Below is a small trained network, with its code and all its weights. Each question gives an input and a class and asks what happens when units are switched off, that is, made to give their printed mean instead of their output.

import numpy as np


def w(rows, s, z=0):
    codes = np.array(rows[::2]) - 128.0
    scale = np.full(codes.shape[1], s)
    scale[-1] = z or s
    return codes * scale


def norm(h):
    return h / np.sqrt((h * h).mean(-1, keepdims=True) + 1e-5)


def f(y):
    return y / 2 * (1 + np.tanh(0.7978845608 * (y + 0.044715 * y**3)))


def log_softmax(a):
    a = a - a.max(-1, keepdims=True)
    return a - np.log(np.exp(a).sum(-1, keepdims=True))


def net(x, mask):
    res = np.array(x, float).reshape(1, 4) / 4 @ E
    u = 0
    for l in range(3):
        y = f(norm(res) @ A[l][:, :-1].T + A[l][:, -1])
        res = res + np.where(mask[u : u + 8], y, B[l][:, -1]) @ B[l][:, :-1]
        u += 8
    return log_softmax(norm(res)[-1] @ U[:, :-1].T + U[:, -1])


A, B = {}, {}
E = w([
[148,138,181,170,104,134],'x0',
[125,127,122,36,2,124],'x1',
[145,118,140,120,128,117],'x2',
[177,44,54,160,94,151],'x3',
],0.0083)
A[0] = w([
[102,216,168,61,161,101,188],'0.n1',
[151,134,169,167,91,165,138],'0.n2',
[104,112,139,92,85,146,84],'0.n3',
[117,132,170,124,112,43,134],'0.n4',
[86,220,167,135,255,83,142],'0.n5',
[67,158,181,157,184,126,101],'0.n6',
[103,116,112,133,136,55,175],'0.n7',
[28,123,223,41,112,163,2],'0.n8',
],0.0079,0.0043)
B[0] = w([
[191,193,199,142,255,168,219],'0.n1',
[106,116,135,115,149,62,145],'0.n2',
[147,141,85,115,33,168,139],'0.n3',
[85,149,122,153,194,175,144],'0.n4',
[42,50,170,54,77,31,254],'0.n5',
[98,80,153,47,118,50,182],'0.n6',
[67,77,219,177,182,144,147],'0.n7',
[238,175,8,138,131,195,161],'0.n8',
],0.007,0.0079)
A[1] = w([
[86,185,188,86,142,133,249],'1.n1',
[165,208,135,80,131,159,5],'1.n2',
[121,71,139,157,165,187,12],'1.n3',
[130,67,130,160,124,87,63],'1.n4',
[139,247,133,112,117,144,59],'1.n5',
[150,196,182,147,104,108,126],'1.n6',
[100,207,140,115,118,163,79],'1.n7',
[95,105,81,187,151,90,7],'1.n8',
],0.014,0.0031)
B[1] = w([
[120,127,163,86,148,118,255],'1.n1',
[225,6,79,134,138,204,179],'1.n2',
[105,118,134,143,128,124,141],'1.n3',
[129,154,94,130,136,178,179],'1.n4',
[170,56,91,104,140,167,183],'1.n5',
[117,108,85,110,145,141,163],'1.n6',
[157,85,152,156,118,187,159],'1.n7',
[176,118,136,170,133,123,154],'1.n8',
],0.014,0.009)
A[2] = w([
[136,138,157,148,49,138,193],'2.n1',
[198,127,164,55,159,177,5],'2.n2',
[122,69,134,203,153,115,8],'2.n3',
[88,136,112,117,6,159,139],'2.n4',
[128,162,221,115,129,118,125],'2.n5',
[122,50,125,98,177,122,97],'2.n6',
[163,87,84,149,105,62,204],'2.n7',
[142,111,116,201,174,198,116],'2.n8',
],0.011,0.0028)
B[2] = w([
[11,152,80,100,123,158,163],'2.n1',
[201,97,68,205,90,134,197],'2.n2',
[192,174,105,120,74,69,167],'2.n3',
[66,204,124,2,66,127,227],'2.n4',
[77,196,179,121,127,119,198],'2.n5',
[135,131,141,167,100,190,242],'2.n6',
[57,203,120,146,126,120,203],'2.n7',
[155,141,154,214,136,41,253],'2.n8',
],0.0094,0.0054)
U = w([
[71,134,252,84,213,90,36],'0',
[206,46,131,88,143,197,125],'1',
[141,162,121,221,130,63,248],'2',
[55,197,82,68,66,139,95],'3',
],0.018,0.0016)

Each question gives the input, the list of numbers given to net, and the class t.
The units are the neurons (one row each of A and B). Each row of codes is followed by its name. A weight is (code - 128) times the scale printed after its matrix; where a second scale follows, it is the last column's (A, B and U).
mask holds one flag per neuron, layer by layer. A switched-off neuron (its flag False) gives its mean, the last column of its row in B, instead of its output. The means were averaged over made-up inputs and are rounded, as every weight is.
A unit's drop is (log p(t) with every unit on - log p(t) with that unit switched off) / (log p(t) with every unit on - log p(t) with every unit switched off).
k most important neurons: the k neurons with the biggest drops, biggest first
k most important neurons of layer l: the k neurons of layer l with the biggest drops, biggest first
drop of u: that unit's drop, to one decimal
input [0,7,-1,1], class 3: 3 most important neurons	0.n1, 2.n4, 1.n1
input [-5,1,-2,-5], class 1: 2 most important neurons	0.n1, 0.n8
input [-5,1,-8,-7], class 1: most important neuron of layer 2	2.n2
input [1,-1,4,0], class 0: 2 most important neurons	1.n2, 1.n5
input [-6,0,-7,3], class 2: 2 most important neurons	0.n5, 1.n8
input [-3,-3,7,1], class 2: 2 most important neurons	0.n1, 1.n1
input [7,1,-6,-8], class 1: 2 most important neurons	0.n8, 0.n1
input [-6,1,6,2], class 3: 2 most important neurons of layer 1	1.n1, 1.n2
input [6,7,-2,-5], class 1: drop of 0.n6	0.0
input [1,1,5,3], class 3: drop of 1.n2	0.1
input [0,8,6,2], class 3: drop of 0.n1	0.7
input [7,1,2,-5], class 1: drop of 0.n8	0.6
